Here is a tiny trained network, its code and every weight. The questions are about switching its units off for an input and a class, where a switched-off unit gives its printed mean instead of its output.

import numpy as np


def w(rows, s, z=0):
    codes = np.array(rows[::2]) - 128.0
    scale = np.full(codes.shape[1], s)
    scale[-1] = z or s
    return codes * scale


def norm(h):
    return h / np.sqrt((h * h).mean(-1, keepdims=True) + 1e-5)


def f(y):
    return y / 2 * (1 + np.tanh(0.7978845608 * (y + 0.044715 * y**3)))


def log_softmax(a):
    a = a - a.max(-1, keepdims=True)
    return a - np.log(np.exp(a).sum(-1, keepdims=True))


def net(x, mask):
    res = np.array(x, float).reshape(1, 3) / 4 @ E
    u = 0
    for l in range(2):
        y = f(norm(res) @ A[l][:, :-1].T + A[l][:, -1])
        res = res + np.where(mask[u : u + 6], y, B[l][:, -1]) @ B[l][:, :-1]
        u += 6
    return log_softmax(norm(res)[-1] @ U[:, :-1].T + U[:, -1])


A, B = {}, {}
E = w([
[115,149,130,106,172,125,158,121,158,84,134],'x0',
[194,164,186,42,116,129,178,144,11,111,131],'x1',
[176,126,63,57,90,127,178,100,163,182,186],'x2',
],0.012)
A[0] = w([
[85,94,137,122,81,187,192,65,182,146,166,2],'L0N1',
[81,163,149,77,164,110,167,93,166,51,101,84],'L0N2',
[70,141,118,42,154,188,194,97,193,57,142,74],'L0N3',
[131,88,119,143,26,134,64,120,68,176,148,189],'L0N4',
[102,134,161,127,220,170,103,148,67,100,52,122],'L0N5',
[139,83,111,2,120,117,199,98,100,147,215,95],'L0N6',
],0.0082,0.0048)
B[0] = w([
[117,110,239,175,79,92,76,174,161,118,157,153],'L0N1',
[185,17,79,143,183,84,154,174,70,247,141,174],'L0N2',
[196,115,52,155,192,90,143,187,63,253,131,188],'L0N3',
[170,14,24,169,201,77,120,219,59,180,129,214],'L0N4',
[72,70,85,163,77,93,49,209,101,43,128,238],'L0N5',
[143,109,97,124,117,94,75,186,133,2,111,254],'L0N6',
],0.0096,0.0075)
A[1] = w([
[180,97,60,37,57,114,129,125,177,135,209,3],'L1N1',
[143,148,114,114,65,101,109,120,188,30,119,248],'L1N2',
[126,96,41,107,147,173,148,135,46,95,112,142],'L1N3',
[68,80,110,157,123,169,105,79,254,218,188,23],'L1N4',
[199,130,165,19,61,161,160,177,6,86,192,118],'L1N5',
[133,143,97,139,88,77,30,184,93,138,122,176],'L1N6',
],0.0092,0.0044)
B[1] = w([
[8,105,223,177,96,65,52,232,76,70,98,160],'L1N1',
[160,159,171,40,99,132,171,93,110,146,177,178],'L1N2',
[118,161,125,89,167,134,184,81,164,178,144,198],'L1N3',
[130,167,139,119,136,184,151,67,79,102,79,174],'L1N4',
[73,104,100,245,131,184,81,68,178,150,85,202],'L1N5',
[163,178,172,77,103,131,160,113,162,132,150,249],'L1N6',
],0.013,0.015)
U = w([
[72,146,226,130,65,61,56,207,156,37,121,121],'0',
[77,159,138,167,108,215,115,35,179,136,70,122],'1',
[124,70,73,194,193,77,107,201,105,171,83,133],'2',
[218,194,167,11,146,142,215,112,101,156,160,201],'3',
[180,76,112,133,120,210,146,100,48,47,231,4],'4',
[189,72,121,146,129,187,137,74,44,42,250,4],'5',
[173,69,126,122,136,206,124,88,50,60,245,4],'6',
[175,75,116,127,132,212,128,93,46,54,248,4],'7',
],0.022,0.019)

Each question gives the input, the list of numbers given to net, and the class t.
The units are the neurons (one row each of A and B). Each row of codes is followed by its name. A weight is (code - 128) times the scale printed after its matrix; where a second scale follows, it is the last column's (A, B and U).
mask holds one flag per neuron, layer by layer. A switched-off neuron (its flag False) gives its mean, the last column of its row in B, instead of its output. The means were averaged over made-up inputs and are rounded, as every weight is.
A unit's drop is (log p(t) with every unit on - log p(t) with that unit switched off) / (log p(t) with every unit on - log p(t) with every unit switched off).
The circuit of an input: a set's keep is (log p(t) with only the set's units on - log p(t) with every unit switched off) / (log p(t) with every unit on - log p(t) with every unit switched off). Starting from all 12 units, units are removed one at a time, each time the one whose removal leaves the highest keep (on an exact tie, the one counted first), for as long as the keep stays at least 0.8.
units of the circuit, in order: the units of the circuit, biggest drop first
unit that matters most: the unit with the biggest drop
top k neurons: the k neurons with the biggest drops, biggest first
top k neurons in layer l: the k neurons of layer l with the biggest drops, biggest first
drop when u is switched off: that unit's drop, to one decimal
input [-1,4,-3], class 1: units of the circuit, in order	(L1N5)
input [-5,1,6], class 0: top 3 neurons	(L1N1; L0N6; L0N3)
input [-2,-2,1], class 3: top 2 neurons	(L1N5; L1N1)
input [5,6,-3], class 1: top 2 neurons	(L1N5; L0N4)
input [-3,-3,2], class 3: top 3 neurons	(L1N5; L1N1; L1N4)
input [-4,4,-1], class 1: top 2 neurons in layer 0	(L0N2; L0N3)
input [6,7,-4], class 1: top 2 neurons	(L1N5; L0N4)
input [-5,-5,-5], class 0: top 4 neurons	(L0N2; L1N5; L0N3; L1N3)
input [-8,0,-6], class 2: top 2 neurons in layer 1	(L1N1; L1N2)
input [8,7,7], class 2: top 2 neurons	(L0N3; L1N5)
input [7,5,0], class 2: top 2 neurons in layer 1	(L1N5; L1N2)
input [8,2,-6], class 2: top 2 neurons	(L0N2; L1N2)
input [5,1,4], class 2: top 2 neurons	(L0N3; L0N2)
input [-8,6,1], class 2: unit that matters most	L0N4
input [-4,-4,-2], class 1: top 4 neurons in layer 1	(L1N2; L1N1; L1N4; L1N3)
input [8,4,-7], class 2: top 3 neurons in layer 0	(L0N2; L0N6; L0N1)
input [6,-2,2], class 2: top 3 neurons	(L1N2; L1N6; L0N2)
input [7,8,-6], class 1: top 2 neurons in layer 0	(L0N4; L0N6)
input [-2,1,-2], class 3: top 3 neurons	(L1N1; L1N5; L1N6)
input [4,2,6], class 0: top 2 neurons	(L1N1; L0N6)
input [7,8,-1], class 1: top neuron in layer 0	(L0N4)
input [8,2,6], class 2: drop when L1N2 is switched off	0.0
input [-2,-3,0], class 3: drop when L1N5 is switched off	0.7
input [-1,-1,5], class 0: drop when L1N1 is switched off	0.4
